In the rows, zero is written as 128.
Each row has a class, written after it.
[182 136 133 139 139 112 108 103 106 117 159 165 101 117  72 123 118 115
 134 126 127 123 119 116 146 107 129 111 140 109 141 159 131 104 129 131
 135 127 183] => mufo
[206 183 133 148 190 144 116 184 111 113 150 146 134 135 120 152  97 103
 135  80 121 136 123 118 193 136 101 139 124 152 120  92  95 140 111  76
 124 145 101] => mufo
[143 146 110 135  84 128 131  93 122  97 174 102  92 125 127 118 165 129
 111  74 134 131  89 117 138  91 111 112 160 114 129 163 139 131 120 140
 142  71 169] => Miku
[164 132  95 104 145 139  98 147 159 108  70  93 142  88  90  41  86 148
 182 172 119 111 104 136 111 101 100  79 100 141 149 138  53 108 101  91
  57 167 116] => zezu
[187 149 128 128 131 112 114 120  99 117 165 148  97 113  82 107 134 121
 135 110 112 115 115 116 146  97 107 126 150 110 158 157 140 116 131 138
 129 113 195] => buru
[152 154 147 146  90 144 118 125 136  95 135 106 111 118 135  81 150 126
 137  88 155 130  77 137 142  88  83 150 173 136 112 163 118 147 114 167
 155  89 192] => kole
[148 164 122 132  77 142 148 138 138 111 145 109 108 131 172  96 138 124
 136 112 120 127 104 136 196 107 102 182 138 157 103 165 128 151 120 144
 117 102 199] => buru
[154 144 135 160 111 120 127 139 116 149 113 143 127  96 157  70 141 135
 125  88 139 132 117 132 123 120  72 142 168 147 100 173 124 112 105 121
 128 105 190] => gaz
[158 138 130 137 124 127 104 118 102 108 160 142 101 109  64 131 128 121
 138 134 124 113 114 115 153 108 135 114 143 105 154 163 138 117 140 121
 146 125 182] => Vikel
[190 144 164 146 207 129  94 187 106 150  91 167 134 117 114 164  91 104
 162  71 143 128 128 174 184 136 102 186 128 147 125  99 129 138 128  75
 119 168 133] => Mudod
[193 194 105 147 166 140 112 137 145 105 122  98  81 108 119 100  87 107
 119 168 115 144 122 143 172 114 165 148 102 178 126 160 121  96 138  92
 121 142 131] => gaz
[103 146 122 112  79 117 127 135 130 103 139 123 117 109 168  76 161 151
 184 107 114 136 136 147 111  79  80 151 159 135 141 145 138 137 109 142
 114  79 202] => buru
[116 139 143 154  93 158 130 145 126 106 134 140 140 122 163 126 158 144
 147  98 145 149 126 150 156  92  75 153 157 158 116 133 131 127  96 157
  93 111 172] => buru
[198 166 103 132 168 143 114 126 160  86 115  84  88 103 110  91  66 121
 149 185  96 142 117 149 124  90 156 119  94 181 160 142 140  80 138 103
  88 146 139] => zezu
[147 101 121 139 107 136  99 130 134  77 166  96 119  95  82 124 147 141
 148 213 118 132 117 116 175 112 124  64 130 115 124 153 120 139 129 111
 115 144 160] => Vikel
[144 142 117 130  89 130 116 142 117 117 135  99 137 122 178  42 136 140
 149  74 124 145  84 132 132  75  69 113 175 163 135 150 112 127  89 110
 132  93 168] => Miku
[175 132 102  98 148 154  86 144 163 106  82  94 139  89  87  42  79 138
 185 169 118 114  82 135 135  87 107  59  91 151 146 140  53 103 107 103
  65 168 133] => zezu
[172 147 110  87 144 142 100 140 163  77  79  98 140  77 101  48  89 140
 189 143 121 107  99 137 118 113  86  85  93 133 155 130  85  89 102  96
  77 147 104] => Mudod
[205 159 160 130 196 149 103 192 112 146  86 179 126 117  71 153  63  94
 139  51 135 118 122 129 163 148 118 172 126 139 137  78 104 175 147  80
 106 148 126] => kole
[181 192  98 126 162 131 122 139 140  76 143  89  90 104 126  90  96 131
 114 179 111 119 132 118 210  99 158 142  78 176 172 159 117  79 155  86
 127 149 100] => Vikel
[212 181  96 127 168 128 119 119 160  80 117 106 106  94 103  69  71 121
 137 163 113 113 141 142 162 102 160 138  94 178 182 142 134  73 146 108
 119 139 100] => Miku
[145 152 111 113 141 155  84 138 153  99  82 112 146  82  84  43  86 151
 173 150 122 108  95 121 142 100  91  77 112 150 162 146  86  94 108  99
  91 158 128] => Vikel
[178 168 112 107 168 140 137 127 137  98 135  99  84 104 128 113  90 111
 128 150 108 140 145 130 201 118 168 132  69 180 135 163 114  91 134  84
 117 155 121] => tuku
[179 162 161 117 199 148  81 194 119 166  96 130 109 113  94 158 105 121
 147  66 160 128 114 114 175 122  97 182 111 120 119  79  59 190 127  51
 150 175 120] => kole
[188 133 132 137 133 109 111 107 102 119 162 150  97 119  80 116 120 119
 135 125 127 117 119 112 146 103 124 110 139 105 142 158 130 109 125 124
 135 124 183] => mufo
[133  97 127 132  89 145 124 137 113 103 152 116 105 113 137 101 142 131
 176  86 123 122 137 127 152  92 102 127 160 130 114 159 106 158  93 141
 127  89 196] => tuku
[144 108 124 132  83 126 143 121 118  83 177 105 107 118 171 119 150 125
 162 114 118 132 117 142 143 106 100 141 150 118 107 163 146 123 114 151
 147  79 196] => Mudod
[155 164 164 150 190 141  99 150 100 144 113 171 138 123 103 209 102 111
 138  82 158 120 109 139 223 160 138 161 131 141 106 114 108 137 144 101
 151 149 121] => Miku
[180 156 154 100 201 128 112 199 105 161 124 123 142 130 138 127 115 113
 150  46 146  97 111 128 221 132 107 137  85 122 118  96  68 156 119  70
 156 157  93] => tuku
[170  92 126 131 121 129 117 123 139  88 160  89 121 101 111 113 130 138
 151 214 116 137 111 105 168 116 117  41 116 132 119 144 115 129 125 110
 100 152 144] => mufo
[184 171 157 124 174 167 116 209 115 126 128 149 144 109 121 153  78  99
 144  79 122 111 124 128 218 164 113 180 107 144 144 101 100 163 136  81
 125 161 101] => Mudod
[180 206 108 126 159 126 115 123 136  77 125 117  72 106 132  73  67 130
 118 157  99 146 134 116 160 111 155 155  92 179 166 148 132  70 145  94
 107 133 113] => gaz
[175 143 112  99 137 152 100 140 166 100  58 120 143  88  68  31  86 141
 183 127 123 116 111 127 121 112  77  82 107 136 156 129  55 106  82 110
  70 161 127] => kugu
[173 186 134 129 190 133  92 171  95 126 162 153 135 115 103 144 116 121
 164  18 140 126 108 129 196 136  82 138 135 108 135 105  88 153 130  79
 131 131 135] => Miku
[138 152 101  93 147 142  73 136 163 103  80 106 145  83  78  34  88 149
 190 164 120 117 101 132 138  99 107  70  98 138 156 135  80  92 110  93
  92 165 126] => Vikel
[126 139 111 153  83 127 146 105 133  95 161 139 108 123 160 101 129 141
 147 115 121 141  92 138 133  96 113 140 165 129 111 163 159 121 139 144
 134  77 199] => gaz
[172 192 106 111 173 120 111 112 152  90 127  96  78 112 111  77  79 119
 124 174 100 130 109 122 148 112 175 142 111 174 155 157 134  83 141  95
 146 138 110] => tuku
[184 111 116 116 113 137 116 144 134  82 156  85 123  94 103  98 143 138
 147 190  99 124 107 108 168 101 100  47 119 131 139 142 112 141 119 120
  86 136 158] => buru
[127 138 111 147 103 135 128 100 127 133 167 138 104 111 137 109 134 142
 167  96 145 145 112 121 142 107  79 150 178 124  82 178 111 121 120 141
 144 109 211] => mufo
[199 191 104 142 166 128 134 125 140  95 118  98  87 110 147  84  83 120
 112 179  97 125 155 129 186 104 158 171 100 205 165 158 140  61 131 116
 112 127 115] => buru
[185 136 137 141 130 115 120 109 112 109 155 148  99 114  61 123 132 117
 135 122 126 117 121 119 136 120 121 119 152  94 151 157 128 114 123 135
 140 113 182] => kugu
[180  87 116 132 111 136 116 142 132  74 160  85 109  96  99 123 136 131
 157 219 110 139 111 124 146 101 119  61 121 135 118 154  94 142 129 113
  84 146 159] => zezu
[196 130 153 151 207 145 102 177 115 121 113 162 152 155  71 152  68 103
 123  98 124 129 107 138 165 138 102 135 112 128 129  62  98 168 129 105
 114 162  87] => kole
[104 127 112 127  60 132 135 123 133  90 161 111 100 110 178 106 159 139
 174 133 126 149 119 123 156 109 117 134 158 141  93 160 110 150 120 134
 135  93 190] => gaz
[174 170 146 128 200 166  98 187 128 152 100 132 144 101 115 132  65 116
 187  81 119 120 119 115 180 143 101 126 121 161 137  98  87 157 117  68
 127 166 127] => mufo
[107 170 113 144 121 112 110 139 130 108 136 148 132 142 175  79 118 139
 144 112 116 139 131 125 142 119 103 183 167 168 120 127 107 125  99 119
 124 112 149] => mufo
[176 140 101  93 149 151  95 148 147  96  83 114 145  83  91  50  81 134
 174 140 118 105 101 139 130  99  88  87 107 151 156 140  71  95 107 100
  82 159 111] => Mudod
[161 139 100 106 147 136  97 142 167 119  69 108 143  87  99  27  89 145
 173 152 121 113  89 137 122 100  93  91 104 152 150 146  62 106 109 101
  69 170 132] => zezu
[171 107 110 123 112 126 106 125 132  70 162  92 103  98  99  98 135 140
 142 202 108 129 105 110 164 104 119  43 108 123 121 151 103 137 134 117
  95 137 152] => gaz
[155 145 106  82 142 145  90 140 158  81  69 104 140  82  90  55  85 144
 187 142 120 115  97 140 100 112  86  81 103 136 152 125  85  94 102  99
  67 158 108] => Mudod
[175 161  97 146 180 145 117 122 136  81 139 113  98 113 110 146  76 124
 126 198 112 140 145 131 201 115 180 134  82 176 131 144 130  57 149  98
 118 160 117] => Vikel
[150 134 107 131  93 130 121 140 120  94 157 129 111 109 162  69 135 133
 181 108 126 145 103 128 149  83  90 121 159 152 107 158  93 125 118 123
 125 101 189] => gaz
[205 170 104 133 171 124 128 109 148  54 143  98  77 103 126  99  83 118
 130 179 106 132 123 102 179 113 153 148 106 182 152 144 110  89 147 101
 137 126 113] => kole
[139 148  94  97 126 156  88 150 157  96  68 108 148  89  82  41  88 149
 181 158 120 102 100 127 150  93 105  83 104 147 158 144  61 113 106  93
  84 162 124] => Vikel
[185 143 138 136 131 119 120 117  93 117 156 148 102 109  77 133 138 118
 139 118 119 115 114 121 144 110 105 118 157 111 149 161 144 121 129 137
 126 122 200] => buru
[186 145 111  95 137 154  99 139 162  86  68  85 137  83  98  29  83 128
 174 136 120 103  86 134 132 113  79  83  99 152 147 149  75  95  92 113
  79 155 110] => Mudod
[173 106 120 120 115 136 109 140 130  84 158  96 117  93 101 102 138 144
 145 197  97 135 115  99 164 107  94  59 124 133 137 139 109 141 117 112
  83 143 160] => buru
[167  91 128 127 111 132 112 127 130  72 162  86 127  91  93 101 145 140
 140 180 123 140 107 106 161 122 100  30 113 117 145 144 106 135 121 113
  87 141 122] => Miku
[161 134 133 142 125 119 101 114 100 112 166 153 106 110  60 123 129 123
 133 133 124 116 118 121 150 105 129 112 143  95 154 162 146 113 138 122
 139 121 185] => Vikel
[167  88 130 137 119 131 106 134 135  84 162  79 118  98 103 111 137 138
 162 211 116 144 101 122 148 115 111  55 126 120 119 145 103 138 122 122
  94 149 154] => zezu
[218 170  96 125 164 145 130 141 149  96 131 104  97 104 123  86  74 119
 133 165  81 143 127 131 175  89 134 126  92 188 155 142 141  90 135  93
  88 145 154] => buru
[202 141 136 159 215 147 101 206 107 113 133 142 138 159 121 137  96 103
 124  50 122 119 114 132 202 100  85 163 105 144 124  80  48 176 113 115
 146 123  98] => kole
[180 128 134 149 144 115 107 120 104 118 161 140  98 112  82 125 130 117
 135 128 121 126 113 132 131 101 124 118 147 113 150 160 129 118 130 131
 126 126 187] => zezu
[153 143 110  78 134 162 100 145 161  99  75  98 140  84  87  38  82 142
 180 139 125 102  96 120 150 104 105  69  93 150 146 141  55 118  99  94
  77 161 101] => tuku
[187 136 132 130 124 113 115 105  97 105 160 148 107 106  68 111 130 117
 128 102 133 118 108 118 143 108 119  95 147 108 166 161 135 109 136 126
 129 117 161] => Miku
[168 102 123 124 117 129 110 123 130  86 168  93 117  97 110 121 139 141
 152 203 119 136 113 100 167 110 116  40 118 126 114 147 105 127 119 102
 104 149 159] => mufo
[176 143 103 107 155 146  99 128 158 113  77 106 145 104  88  40  76 139
 169 146 123 111 104 126 139 100  90  65  92 148 145 133  66  97  90 105
  79 174 112] => mufo
[165 148 101  97 157 148 100 128 163 105  76 109 139  94  93  52  82 146
 183 131 126 113  98 112 124 102  90  65  92 142 148 126  63  95  95 100
  81 163 114] => mufo
[117 140 136 148  79 124 141 154 131 106 129 132 131 108 155  59 149 127
 123 104 135 162 130 157 133 121 100 156 139 140 139 181 130 131 119 136
  89  90 166] => Miku
[132 147 115 112  52 147 146 140 121  71 167 119 112 118 146  90 141 154
 168  76 116 124 129 114 141  90  86 136 154  99 146 139 107 144  99 135
 109  64 190] => kugu
[164 110 122 122 109 137 119 140 133  87 159  89 117  96 106 115 154 137
 148 195 104 131 108 109 165 109 102  67 128 132 128 151 110 151 122 127
 105 138 170] => buru
[165 143 127 141 125 124 106 126 102 113 169 147 107 108  71 117 133 119
 133 119 123 115 116 125 155  99 131 113 147 106 157 165 148 116 141 122
 141 116 189] => Vikel
[221 169 105 149 155 135 143 126 154  51 137  93  82 103 118  88  89 119
 143 178  96 126 137 140 166  91 126 135  96 182 157 169 125  79 131 108
  98 113 149] => kugu
[217 151 129 123 156 139 125 194 105 124 147 174 143 140 126 105  91 113
 163  75 119 112 114 116 178  93  68 170 128 151 141  84  80 140 122  98
 119 136 116] => buru
[186 144 127 130 131 116 109 110  99 114 154 147  88 107  80 114 120 119
 138 117 119 117 111 116 133 101 124  99 136 111 145 157 132 115 133 114
 133 120 184] => gaz
[183 176 128 113 202 150  99 207 107 132 128 185 138 107 107 144  82 116
 156  49 119 114 136 131 222 122 114 168 101 138 115 112  54 154 118  57
 129 141 136] => tuku
[164 158 159 101 148 126  99 176 110 103 114 162 134 128 107 130 107 121
 165  53 139 122  82 112 194 150  88 145  93  96 120 105  62 164 125  98
 124 124 126] => Miku
[177 126  97 126  65 136 119 138 132  84 172 121 118 105 155  57 129 133
 135 140 116 135 105 137 145  63 100 136 169 149 116 165 124 104 109 125
 121  85 180] => Mudod
